Each name stands for a flat space through zero: a line, a plane or more. A row that begins with a name and a colon came from that space; any other row is followed by the name of the space it lies nearest, among the names in its block.
j604_j941: [ -80   99   44  118 -281  -80  153  -99  136 -322   48  140  237   22
   17 -183 -252 -119   61   14]
j663_j397: [  41  -51 -138   72 -336  -71  179 -138  249 -404  290  156  -39  -24
  -67  140 -226 -289   66  -58]
j743_j362: [  37   35  109 -119 -102  315 -321   77  136  -84 -134  314 -105    3
  -11  -65  139  392 -260  -89]
j313_j114: [  72   21  -11   69  -92  -32  188  -37   74 -259 -141   71   46  -12
 -169   48 -176  -57  -67   39]
j663_j397: [ -89  -91  206   52  103  185  167  -43  -41  -62  -19 -237  -34 -158
   -3 -195   -8  -17  194 -207]
j625_j444: [ 205 -124  -98    7 -149  -81  -60   28  140  -48   38  126 -303 -111
  -94  271   91  -91  114  -18]
j696_j688: [-260 -132  436   83  -15  360  -68  -74 -227   12   64  -41 -163 -296
    2 -147   34  491 -127 -363]
j663_j397: [  48  -36   40  167 -273 -110   18   -5  164 -184  160  148  -57 -232
  -30    5 -126   -7   69   20]
j313_j114: [ -97  -89  504   67  350  368  -56   82 -239  109 -389 -270  -44 -273
  -88 -238  118  498  -90 -144]
j604_j941: [-140  -74  280  152  -92  -88  217 -104  -49  -21  -11 -133  -44 -310
   47  -73   77   69  204  -62]
j696_j688: [  50   -8 -146  -93 -212   -1  104  -42  155 -440  113  215   44  243
  -48  251  -44 -372   67  -20]
j743_j362: [  -2  -94  -50  -76  101   26 -119   15  135   62  -91  -55 -160   32
  -65   45 -112   74 -215  201]
j313_j114: [ -62 -107   54  -92  126   88 -224    8 -221  119   39  -60  -86  183
   33  191   85    3   -7  -83]
j313_j114: [ -51   78 -274   43 -158 -280  347  -16  119 -223  267   74  158   56
   -9   75 -224 -388    5  185]
j313_j114: [  -7   69  123  -12   28  191  -78   68 -119 -230   47  187  161    8
  -55  201  122  226 -302  -37]
j604_j941: [  26  -80  116  262  -36  -95  259 -146   23  -82   85 -295   43 -259
  -51 -173 -247 -170  312 -118]
j696_j688: [-136   63  -91  -65 -235  179 -132 -149  154  -76  366  241    0   11
  100  -57  -76  235 -341 -130]
j604_j941: [ 158  195 -428   26 -252 -304    6  -85  415 -215  264  133  354  286
  110  -99 -316 -496  101  271]
j604_j941: [-131  -16 -239 -176   17 -127  330  -95  148 -241  118  -82   82  289
   30  173  -78 -500   17  194]
j625_j444: [-115   -1  380  225 -335  -10  322 -152   73 -320  115  124    8 -543
   20   19  205  266   61 -151]
j604_j941: [ 386  -38 -247    7  280 -124   -6   10  253 -174 -258 -179   63  140
 -297  363 -228 -203 -268  450]
j313_j114: [  33  176 -243  129 -356 -356  365  -86   51 -209  223  209  226   23
   19   31 -133 -350  182    5]
j625_j444: [ -97 -122  -73 -116  138   -4   42   92 -141    7  -35  -63 -139  192
  -76  162  -86 -195  -22   61]
j625_j444: [ -68  -96  153  -80  130  189 -184  180 -390  271  -71   89 -289  -74
  -40  147  280  336  -87 -238]
j743_j362: [  68  128 -304    4 -238 -241  514 -191  282 -384  242   71  202   37
    0  170  -28 -465   93   78]
j663_j397: [ 114   46   -9   46   45 -122   38   18  108 -100  -78  -38  146  -18
  -19   85   32  -83    7  209]
j625_j444: [ 123  112  -79   95 -157 -168    3   34  127 -162  -76   97  225  125
    5 -154 -189 -255  220   92]
j696_j688: [  61   58 -372 -159  183   15   33   80  105  193  156  -18  -72   69
  -16   46   -1  -23 -285  131]
j743_j362: [-259   -6 -449 -533  118  323 -333  -23  225   44   15  138 -102  817
   60 -134 -370 -145 -532  153]
j313_j114: [ -83  -71   38 -205  145  217 -295  -16  240  276  -54 -144 -181   33
  196 -275  160  158   -5   37]
j625_j444: [  23   -8  -44   34   89 -159   -6  -53   75  -27   26 -181  166  111
   46   41 -107 -228   78  219]
j604_j941: [-246   58   96  -80   84  133  112   27 -247    8  -30   20  102  103
   29  -88   20  118 -150  -98]
j743_j362: [-150 -272  373  -77  641  317 -451  170 -180  108 -402 -504   -3  248
  -84 -104 -270  107 -165  279]
j625_j444: [-122 -105  112  -58  192   96  -94 -141  -92   69 -334 -332   48  369
  -17 -246 -327 -173  154  -24]
j696_j688: [ 144   20   93  107 -148  -78 -158   23  116   37   65   95  -17 -225
   91    2  210  105  174  -12]
j743_j362: [ -30 -194  330  208  -11  -24 -225 -247   54  -36  -33 -342   38  -55
   46  -95 -253  -28  246    5]
j743_j362: [ 151   49   12  164 -286  -87  272   29   73 -223  128  248  -77 -393
  -96  140  163   59   85 -143]
j743_j362: [ 193   72  404   67   71  292 -387   58  -93  195 -196   54   23 -315
  111 -105  566  590   89 -279]
j625_j444: [-423   -4   47  -67  -67   -5  -41  -54 -329  136  213   21   77  268
  173 -143 -171  -38  -14 -128]
j663_j397: [ 158   92  -21   51  -15  -51 -109  119   57  -48   79  178   89 -151
  -14  191  185  175 -185  145]
j313_j114: [  83  -14  179  -15 -114  122 -196   10  214   71 -182  108 -176 -219
   65 -162  247  297   75  -55]
j696_j688: [  10 -104   66  -69  230    2  169  136 -186   25 -207 -164 -119   18
  -78  148  181 -178  198   -9]
j663_j397: [ 162  -77  -13  183 -151  -91   68   23  148 -151   33   92 -170 -301
 -199  120 -182   77  -88   67]
j604_j941: [  -8    0 -131 -252  180   98  -64   91   57  -82 -222   20   16  382
  -40   94    6 -168 -137  176]
j625_j444: [ 102   -6  -99   23 -179   99  -20  -86  392 -467  105   60  143  161
  -46 -116 -357 -319   68   28]
j625_j444: [ 192 -147 -148 -130  104  143 -462   95  -33  295  196   69 -370   11
   -2  325  231  162 -121 -109]
j663_j397: [ 201   -2  -52  164 -186  -26  -42 -173  315 -199  201   -6   60 -162
  -26   -2 -164  -42   31  -14]
j313_j114: [ -39 -165  169 -115  414  299 -280   67  -70  226 -217 -302 -166   37
  -39  -65   15  235 -167   38]
j625_j444: [-105  115  128   75 -170  133  277  -37  101 -177  361  216   31 -542
   56   66  337  446 -338 -108]
j663_j397: [  87  -87   16  166   69 -255  148  -32 -101  136  -61 -281  -30 -101
  -36    2  -88 -254  371   23]
j604_j941: [ -90  -74  342   53 -180  219  -31 -204  248 -147  -68  -26  -97 -274
   76 -227   89  283   59 -158]
j743_j362: [ -19  -10  -37 -305  459  326 -433  248 -166  495 -247  -53 -193  189
   33  -72  253  395 -346   43]
j696_j688: [ -58  -58  228   -1   33  145 -199   20  -47  154  -41  -36 -107 -143
   96 -116  189  256   62 -115]
j696_j688: [  79   11  -67 -216   67   97 -422    7  270  147 -291    9  -31  338
  116 -197   24   -9   25  164]
j663_j397: [  70  202 -247 -176  -96   -3 -384    5   61  117  181  353  157  278
  151  181  202  189 -364  108]
j663_j397: [   5  134   99  -21  173  -34 -160  213  -43   65 -330    1  270  156
   57 -236   13   34   25  249]
j696_j688: [  52   62   -7  129 -166 -159   57  -23   21  -76  159   98  104 -131
   32   65   24  -28   69   15]
j663_j397: [  -5 -128  210  213   11 -143   98  -43   15   98 -176 -277  -99 -259
  -39 -231 -180  -34  312   33]
j313_j114: [ -37  -87   52  -27   18    2  -48    6   17   71  -37  -59 -135  -26
   23  -11   32   -9   81    8]
j696_j688: [  86   40  -87    3 -112 -112   55  -14  124 -329 -156  123  154  242
 -117  111 -223 -257  -14  178]
j663_j397: [  21   14 -150 -126   -9  205  -44  -62  101 -113    0  107  -52  176
  -98   24 -144   57 -284  -71]
j625_j444: [-248   56    8  -24 -216   89   34   84 -151 -133  338  305   35    7
   81  -25  -19   68 -121 -175]
j696_j688: [ 268   68  -92   28 -220  -47 -145   44  369 -370 -156  333   53   35
 -157  160 -117   25 -213  256]
j313_j114: [ -81  -88 -276 -181  -72    9  -59  -44   39  -48  257  109 -164  289
   -3  238 -127 -227 -142    2]
j743_j362: [-190   10 -240 -263  -16  -70 -152 -195  -78  287  -45    9  -66  515
  121   25  -89  -97 -128   29]
j743_j362: [  70   35   56  124  215 -175   18  199  -60  224 -125 -144   57 -243
  -18  -76   52  117   -8  268]
j696_j688: [-114  -11   86  -42  218   63   60   93 -178  125 -207  -70  -43  -33
  -94    0   -3  231 -266  104]
j604_j941: [   6    4  -26   94  275 -168  154  -17 -133  250    8 -381  127  -70
   34  -74  -33 -127  138  106]
j604_j941: [ 124  -24  121   35   16  174 -159 -125  277  -65 -127  -89   -9 -118
  -21 -135  -29  206  -81   13]
j604_j941: [  52  -41  222   23  -40  367 -180  -30  -33 -125 -102  210 -174 -219
 -190  135   62  607 -471 -196]
j313_j114: [ 149   45  -29  -36  283    8 -177  -27   47  -16 -228 -215  270  283
  -31   40  -94 -104  -79  238]
j743_j362: [ -71  -12  113  170  -73 -118  161  -15 -327   19  121  -74   84  -59
   24  -24  -36 -161  345 -249]
[-137  -91   35  221  -10 -135  384  -12 -481  149  390 -121 -142 -357
  -77  194   -3    7   99 -320]  j604_j941
[-217  -31  425  170 -134   42   75  -15 -201 -247   55   33  156 -182
   57  -31   45  111  131 -126]  j625_j444
[ -73  -27  257    4   -4  290  -23 -108  -74   88 -134  -14 -147 -212
  -14 -161  147  436  -95 -302]  j625_j444
[-149  -27  -43    8 -244  -88  -19   68 -216   86  313  222 -136   -5
  106   49   59  -76  178 -228]  j663_j397
[-119   46 -283 -105    3 -204  308  106  -31  -62   16   63   26  218
  -54   45 -183 -351  -42  194]  j625_j444
[  59   78 -152   37   -5 -241   23   59    0   58   37    4  141   90
   39   18  -56 -203   94  177]  j604_j941
[  70  -84  250   56  186  179 -139  251   22 -152  -71   62  -82 -332
 -143  207  158  375 -337  197]  j313_j114
[-200  -93  -67 -163  -61   79   20 -183    7  100  -59  -16 -229  193
   -3  -41 -140   28 -132  -85]  j663_j397
[ 145 -126  568  135  307  340 -117  103 -162  -56 -212 -171  -85 -537
 -112  232  511  574 -102 -123]  j625_j444
[  -7  -16  278  329 -232 -173   -8   82 -133  -41   -3   97   24 -347
  -36 -140 -137  147  209  -49]  j743_j362
[  47   18  179   72  110  -48 -281  -84   -9  303 -132 -198   93  -63
  148 -154  128  210  103   66]  j743_j362
[-254   67   78   10 -370   26  159 -113  -16 -206  289  308   27 -101
  104   -2   58  129 -101 -183]  j604_j941
[  -9 -129  195   33   44   87   -5   31  -14    5 -206  -70 -204 -160
  -94  -26   10  139   37  -34]  j313_j114
[ 225    7  141  369 -197  -80  -14 -116  109 -103   72    3   43 -434
 -134  -54 -208  244   -3  -68]  j604_j941
[ 112  -21  189  125  143 -128    5  224 -135   61 -156  -52    7 -261
  -42  117  235   80  132  148]  j696_j688
[  -6   24 -181 -153  124  152  102   21 -163  103  174  -36  -44  136
   38   58  174 -137   64 -276]  j743_j362
[-116    3  -35 -168  501    3   78  314 -489  376 -235 -138  -58  114
  -78  167  220  109 -221  139]  j625_j444
[  67   -8  -60  -61   91  149  -14 -214  200  -49  -71 -173   37  109
  -35  -58 -118    7 -128  -11]  j663_j397
[-124   32 -182   56  -71 -183  368  -26  -42  -82  209  -38   74    7
  -26  -34 -238 -282   39   27]  j313_j114
[ 119   88  125   85   45   32 -175   53  -75  185   24   42   64 -236
   72    6  297  339  -44  -55]  j625_j444
[ -44  -99   90  199  -20 -272  221   87 -168  -33  -61  -67  -72 -196
 -149  118 -190  -89   80  150]  j743_j362
[-250  -60  -29 -101  179 -171  109  132 -418  256  -67  -82  -77  197
   11  132   13 -126    8   89]  j625_j444
[-191  -71   75  -83 -132  217 -118  -85   -6  114   94  133 -269  -86
   33  -94    5  350 -226 -205]  j663_j397
[  80   80  -74  203 -196 -173  367  -10  -12 -370   83  226  102 -219
 -266  283 -213   47 -312  105]  j696_j688
[ -80  -48  -42    9 -146  -34  115   64   42 -210 -108  110  -61  131
 -116 -124 -344 -215   73   22]  j663_j397
[-107  -22  110  113    2 -117  257 -105  -48  -21   57 -173   62 -176
   23  -20  -14  -40   88   20]  j604_j941
[  88  120 -197  -97 -136  109 -202   97   47  -99  216  404   19   87
  -21  206   83  184 -375  -19]  j663_j397
[ 103    6  -45  104 -147   43  -35   82   11 -121  216  179  -42 -150
  -65   45  -60   36  -11 -137]  j663_j397
[  -8   18   80   -3   -5  112   12   56   77 -148  -18   81   26  -92
  -30  -14   38  120 -124   27]  j663_j397
[ 118  389 -406 -171  -48 -159  420  -22  209 -134  125  179  429  158
  156   26  364 -285  -13  110]  j743_j362

Each name stands for a flat space through zero: a line, a plane or more. A row that begins with a name and a colon came from that space; any other row is followed by the name of the space it lies nearest, among the names in its block.
j526j981: [ 133  -35  -43   57   95  156  -31  -24  -64 -215  161  158   -4  -33
  -43 -159 -155 -117   99  -11]
j782j559: [ 143 -387 -315 -246   64  -37  499  102  228  161  254   56 -469  162
  -19   60  328 -128  235 -193]
j691j983: [  80  -73   89 -138  120  267   84   38 -136  132  -95 -133  -91   -6
  -66  178 -150  219  -61  -98]
j781j678: [-127   25  -42   57 -461 -216  -68 -526 -277   64  -68   10  -27  100
  153   80 -263  244 -309 -133]
j526j981: [-127   23   85   30 -107  -46 -106  -79  -63  171  137  -46  -42   61
   10   81  139   70 -125  -84]
j306j392: [ 152   34   25 -220  197 -112  158 -113   14  173  243    3 -210  124
  312  170   11  184 -209 -308]
j306j392: [ -15  -39 -156  -95  -50  -61    0 -169   43 -109 -144  -53  258   46
  157   70    8   87 -169 -118]
j306j392: [  97  103  -11  -31  449  192  -42  271  532 -161  -21  -85  211 -145
   16 -247  -84 -208  311  228]
j691j983: [ 297  -32  -75 -268  363 -116  287  376  340  -82  -97   39  -44   76
  138  -31   87 -112  171   35]
j306j392: [ 209  -46  -35 -200 -121   95   27 -217 -243 -204 -167   15  149  -83
  -87  -18   16   42 -393 -240]
j346j627: [-115  -62 -177    3  -70 -148  122  156   96  192   45  -12 -161   17
  -33  -15  315 -106   60   36]
j526j981: [  41 -152 -104  -87 -206   46  105  -20 -322  -21 -186  -37  -45   92
  -90   86 -178  117  -76  -80]
j691j983: [  50  -54 -244  -80   43  -23  170  -44   93  -28  -97   24   -3  -30
  107  -35  -10   18  -25  -36]
j781j678: [  44 -230  147   12  168  210  123 -142  226 -488  179   -2  238   50
  -81   17  -39 -126  435  -74]
j782j559: [ -92  -16 -471  -69  -48 -271  134  -48  -23  234  151   58 -129   72
  307   22  268   25 -256 -207]
j526j981: [ -92 -198  -16   24 -629 -210  -77 -469 -344 -480  -55   88  374  179
 -121  -33  116  -60 -217 -236]
j691j983: [-221    5  -91  238 -244  -39 -288 -130    7   28  -76   54  179   56
   19  -16  -73   16   18  179]
j306j392: [-213   94 -204  255 -195 -262  197  153 -103   86 -374   -1 -182 -166
  -41  -53 -204  -44  268  387]
j781j678: [-220   83 -163  222   -4 -232  102  212  188   37   20  107  -62  -76
   28 -176  250 -178  257  248]
j782j559: [  26 -147  266  -49   40  138  -65   -9  -30 -199  149  -39  184   46
 -188  167  315  -84   38 -167]
j782j559: [  17  111   26  -59 -100 -413  140 -105 -155   68 -130  -37 -106   83
  267  226 -160  141 -123  -67]
j691j983: [-144  106  297  203  -46  119 -241 -428 -208 -305  229 -135  257 -208
  -96   79 -135  -71  -17 -141]
j691j983: [  95  -50  195   88  -58  240 -261 -284 -173 -258    9   97  234 -103
 -161   93  -23  -22 -135  -78]
j782j559: [ 328   -6 -113 -319  213  -96  302  263  -57   55 -248   47 -137   27
  130  101   33   95 -187 -105]
j691j983: [ -54   18 -184  -79   59  -44  197   -4  -69  153   82  -78 -158  -44
  111   13   55   72 -100 -149]
j691j983: [-309  279 -231  225 -261 -270 -126 -201 -110  262  299   -3 -204 -153
  107 -324   46 -103 -223    1]
j526j981: [ 235  181 -102 -203  170 -279  170  -20  188 -107  -64  -13  -19  -63
  267 -133 -156  -83 -110  -51]
j346j627: [ 149 -281 -230 -162  -83   39  162   35   71  145   54  186 -233  284
   50    4   61   92    4  -88]
j782j559: [ 309  199  -24 -164  308 -249   41  -83   55 -311 -113  146  274  -29
  425   73  -93   35 -258 -150]
j346j627: [ 184  -23 -108 -150  122 -159   23 -113  418   29   54  152   10  125
  282   -3  126   -4  -84  -50]
j346j627: [ -69  -50 -613 -182  -71 -213  621   28   85  151   20    9 -365   -9
  194 -368   62   36  -29 -132]
j782j559: [ -15 -126    8  -56 -315 -425   83 -174  175  -28    1 -108 -111  204
   47  110  -91 -161  209   35]
j691j983: [-119 -212  -89  -75 -164    9  169 -160  -67  -61  -27 -111   67  151
   12  138   11  134   42 -166]
j691j983: [ 127  -71 -173 -273  108 -112  211  -57  102   -1  188 -153 -100  110
  187    8  -76  -40  -30 -262]
j526j981: [ -73 -155  -23  -38   41  156   23   44  -23   27   92  -34   64  111
  -28  114  166   85   26 -122]
j781j678: [-171  150   36   54   29 -122 -182  -69   26  -79   -8 -419  223  -91
   76  102 -380 -131  152   54]
j526j981: [-139  -58  134  181  -42  242 -240  448  -64   -5 -274  -36  213 -119
 -456   17  316 -170  172  324]
j346j627: [  13  115  265    4  235   34   77   74  -63 -179  -76 -225   94 -156
  -31  157 -227  -18  199   25]
j782j559: [ 106   18   48  -11  121  205  -95   35 -107 -153  -33   49  156  -86
  -75  -32  -15   -8  -91  -38]
j782j559: [-153 -196 -199  -47   -1  116  187  126 -120  406  275   74 -315  147
    5  116  466  182 -113 -225]
j526j981: [ 118 -192  -68 -166  -85  -45  172 -126  -30 -147   49   24  -17  222
   80   40 -121   60   34 -183]
j782j559: [ -32   40  253  181  -33  215   14 -174 -235 -182  -75   84   10  -79
  -99  -16 -361  191  119   76]
j691j983: [-323   52   97  130 -529 -273  146 -616 -239  -98   22 -132  -35   29
   61  -39 -278  201  -63 -136]
j306j392: [  13   56  210   55  146  343  -71   67   34  -34  -27   20   53  -91
 -150 -135 -106  102   63   99]
j781j678: [ 176 -264  197  -92  -85  139 -104 -513  208 -491  217  -17  277  123
  -72   64 -140 -150  151 -213]
j782j559: [  73  -97 -414  -54   74   88  -13  105  291  118  145  -93 -176 -127
  -99 -234  -19 -370  159   92]
j781j678: [  -5  186  159   40  286  206 -199  -15 -183  -40   15 -125  215 -133
  108  156 -220  152 -139  -81]
j782j559: [  72  -55 -214  -78 -140 -575  297  280  112  247  -79  101 -425  177
  134   82  164 -163  161  140]
j346j627: [ 118   99  -60  -28  -25 -146   -4  -73   13  -81 -186   39   51 -138
   42  -24  -25  -83 -142   45]
j781j678: [  24   60 -279  -16 -102  -87  -38 -166 -175  -49  -91  131  132  -73
  144  -61   97   46 -384 -134]
j526j981: [ 127  115  -22 -157 -268 -354  111 -105 -158  -62 -172   42  -36  -53
    2 -110  152  -67 -370 -111]
j526j981: [  12  -12  -57    9   56 -202  100 -111   76  186   84   83 -201   56
  236  237   64   85  -11  -53]
j526j981: [ 215  167   46   51  163    3 -230    1   41 -247  -36  174  216 -188
   13 -115   19 -205 -135   72]
j782j559: [-106  449  119  176  212 -285 -325  238  108  141  -58  -85  148 -210
  179    1   32 -141  -85  252]
j346j627: [ 112  167   60  -77  -33 -128  -70 -182 -102  -97 -136  -51  115  -98
  104   12 -174   31 -265  -72]
j306j392: [ 100  165 -206 -134  217   34   51  227   12 -116 -270 -276  155 -278
  -25 -146 -246 -180  -21   81]
j781j678: [ 100   17  258   24  338  544 -184  190 -260 -164  -25  -64  222 -121
 -194   91 -202  109   26  -23]
j691j983: [ -41  279 -125  133  188  -24   -9  254  150  266   -6  -22 -266 -278
    1 -273 -124 -144   95  295]
j781j678: [ -42  -28  -98 -106  -62 -337  256   88  194   32  -18  -92 -113  108
  107  -13   89  -87  154   12]
j306j392: [ 273 -185 -334 -251   49 -205   63 -236  162 -345 -121  126  346  237
  400  157  -75   13 -152 -234]
j526j981: [  99   12  183  -65 -199  137  -64 -209  -27 -131 -125  -14   49   25
 -141 -204 -316   87  -79   24]
j526j981: [ -86  122  120  -71  -68   28  155   98  149  173  -25 -193 -222  -42
 -136 -318 -165   38  103  122]
j781j678: [  17 -115  -75  -18 -191  -15  -19  -45  -48   89   -7   62 -102   65
  -94    6  103  -27  -68  -13]
j346j627: [-112  266  -66   45  178   79    1  142 -137  379  156    6 -236 -117
  138 -148    3  199 -243  -35]
j306j392: [  21 -321   91  -58   -9  319  166 -150   22   24  318   81 -209  142
 -167   67  175   91  141 -214]
j346j627: [  -3  176 -285   52  352  -25  147  366  332  293  -90   41 -218 -308
   63 -149  243 -152   82  255]
j781j678: [   7 -162  403   52  -33  304 -166 -511 -121 -291  138   45  282  144
   10  298 -177  289  -19 -241]
j306j392: [  51   98   27  -34 -110 -142  -51   52 -356   99   50  -66 -159  -68
  -73   54   -6  -87 -211  -97]
j781j678: [  94 -209 -169 -119  -28   85  246  -47  -45  -64  -28  166  -51   86
    3    8  189  103  -74 -162]
j346j627: [-101   61 -422  -17 -126 -227   14 -173   76  250  182  108 -120  -16
  239 -150  307  -22 -348 -153]
j782j559: [ 291 -157 -360 -286  148  -57  237   43   49 -121   15  110   -9   44
  145   -4  186 -102 -168 -247]
j346j627: [  29 -399  154   13   14  624 -168  -30  380 -279   84  128  307  235
 -320 -168   62   15  357   84]
j306j392: [ 226 -113   60 -152  337  220  253 -197   80 -209   -8   84   58  -11
  182  200 -115  224   17 -214]
j346j627: [ 257   35  -46 -184  208 -266  168  185  134  199 -113   34 -252   43
  217  233    2   -5  -22   21]
j346j627: [ 248   56  564  -61  118   63 -214 -148    3 -288  -68   41  250  124
   37  220 -276  132   -1  -24]
j306j392: [ -92  -75  -15   33 -181   10   46   77   48  155   19   -3 -190   63
 -161 -129   52  -29  116  108]
j306j392: [-260  102 -400  100 -242 -463  179   45  265  306   80    3 -304  -61
  102 -290  282 -219   53  159]
j781j678: [-355  167   87  450  226  335 -353   98  200 -313  -67 -103  541 -306
 -148 -170 -123 -162  418  389]
j306j392: [  69 -178 -328 -250 -185 -152  175 -178  103  134  161   47 -158  249
  180  -91  125   54 -214 -270]
j346j627: [  -5 -176  264   53 -208  433 -247 -114 -411 -343 -179 -193  323  -37
 -441  101 -332    0   69  -15]
j526j981: [ -15 -201   39 -126 -396 -234  108    4 -137  -21 -151  -79  -47  277
 -115  104    3   10   41  -38]
j691j983: [ 183  216  115  -46  179 -272 -108  -76   57  -82  222   34  -17  -10
  257   20 -129 -135  -87  -86]
j691j983: [ 203  174  -44  -59  491  347 -290   96 -143  132  -29   93  204 -200
  188  211   91  187 -475 -150]
j781j678: [ 132  -26 -113 -176    5   30  -73   10 -125   48 -110   21  122   22
   48   99  182   73 -381 -178]
[ -56 -157  103   87 -243 -274   94 -177  -91   91  221  160 -268  128
  -22  256  344  -52   47 -107]  j306j392
[ 201 -141 -169 -155 -110 -172  177   74   23 -114 -139 -115 -149  -48
 -153   -2 -114 -318  162   46]  j782j559
[  -6  -87 -172  -47   64    3   75   66  298  125   16    2  -71  -11
    7  -33  212  -89   81   51]  j781j678
[ -43   13  -44 -192   50   91  224 -189 -196  174    6 -239 -119   -4
  152  150 -205  332 -225 -296]  j691j983
[ -99 -113  246   98 -307  -67  -66   20 -198 -143  -92   69  110  142
 -227   80  171   -1   67   50]  j782j559
[  85 -205 -425 -193   80  117  111  182   82  316  183   85 -239  129
   50  -51  311   -8 -152 -168]  j782j559
[  55  248 -134  -89  -11 -334  244  120 -125  266  200  -82 -529  -69
  126 -267 -247 -102  -52  -26]  j526j981
[  72  143   13  -62   66 -145    7   25 -121  225   11  158 -117   26
  209   96  203  191 -366 -121]  j781j678
[-129    8  -42   54 -170   91 -202  -83  -15   41   21  -10  140   37
  -59 -136   48   32 -140    3]  j691j983
[ -35 -210 -114  108 -125   28 -255 -260  176 -143  189  143  207  211
   86   65   13  -81  105  -23]  j346j627
[  95  -89 -145 -195 -102 -194  365   66   67  146 -340  -84 -251  113
   90   67 -252  149   87   76]  j306j392
[  58 -219  -51 -159 -128 -336  224  100   98   72  -66  -90 -188  359
  135  255 -157   10  283   12]  j526j981
[   1  552  -29   51  151 -334 -147  217   37  165 -171  -53    8 -273
  223 -270 -135  -79 -273  221]  j306j392
[ 399 -325   48 -328   81  -14  355  -15  -29 -187 -219  -21 -125  187
   13  376 -231   64  163 -150]  j306j392
[  -7  160 -195  -32  320  -36  220   27  229  105  211  -31 -178 -208
  194 -168   74  -69   19  -60]  j306j392
[ -97  143 -169  -24  -78    6 -140  -16  -54  190  200  -18  -33    1
   64 -286   66   12 -299 -104]  j306j392
[ -79  -25 -112  127 -131 -100 -176 -166  -13 -429   -3   60  445  -51
  -12  -75  142 -237   -6  -23]  j781j678
[ 237 -332 -329 -360  -15  -58  437   80  185  142    7  -17 -360  188
   14   29   97  -45   74 -167]  j782j559
[  69 -326   -3  -68 -106   49  110  -85   90 -360   42    8  156  123
 -179   63  136 -195  261  -88]  j691j983
[ 147  -16  306  -79  344  232  -88   93   50 -102  194  -31  109  -44
  -71  184  195  -40   20 -142]  j782j559
[ 441 -177   -2 -325  359  311  203   54    0 -120   40   22 -106   -6
  -18  113 -117   21  -32 -236]  j782j559
[  46  -39 -192   76   -4  -84  -66 -145  -59  -89    8  190   95  -32
  138  112  122  -43 -127  -60]  j691j983
[ 188 -269 -212 -315 -134  101  168 -164 -241   -3 -109  -26   -5  149
   12  184   36  177 -331 -356]  j781j678
[ -25 -105 -198 -137   26   45   55  168  -57  290   34  -51 -122  160
   78  101  119  141 -127 -118]  j691j983
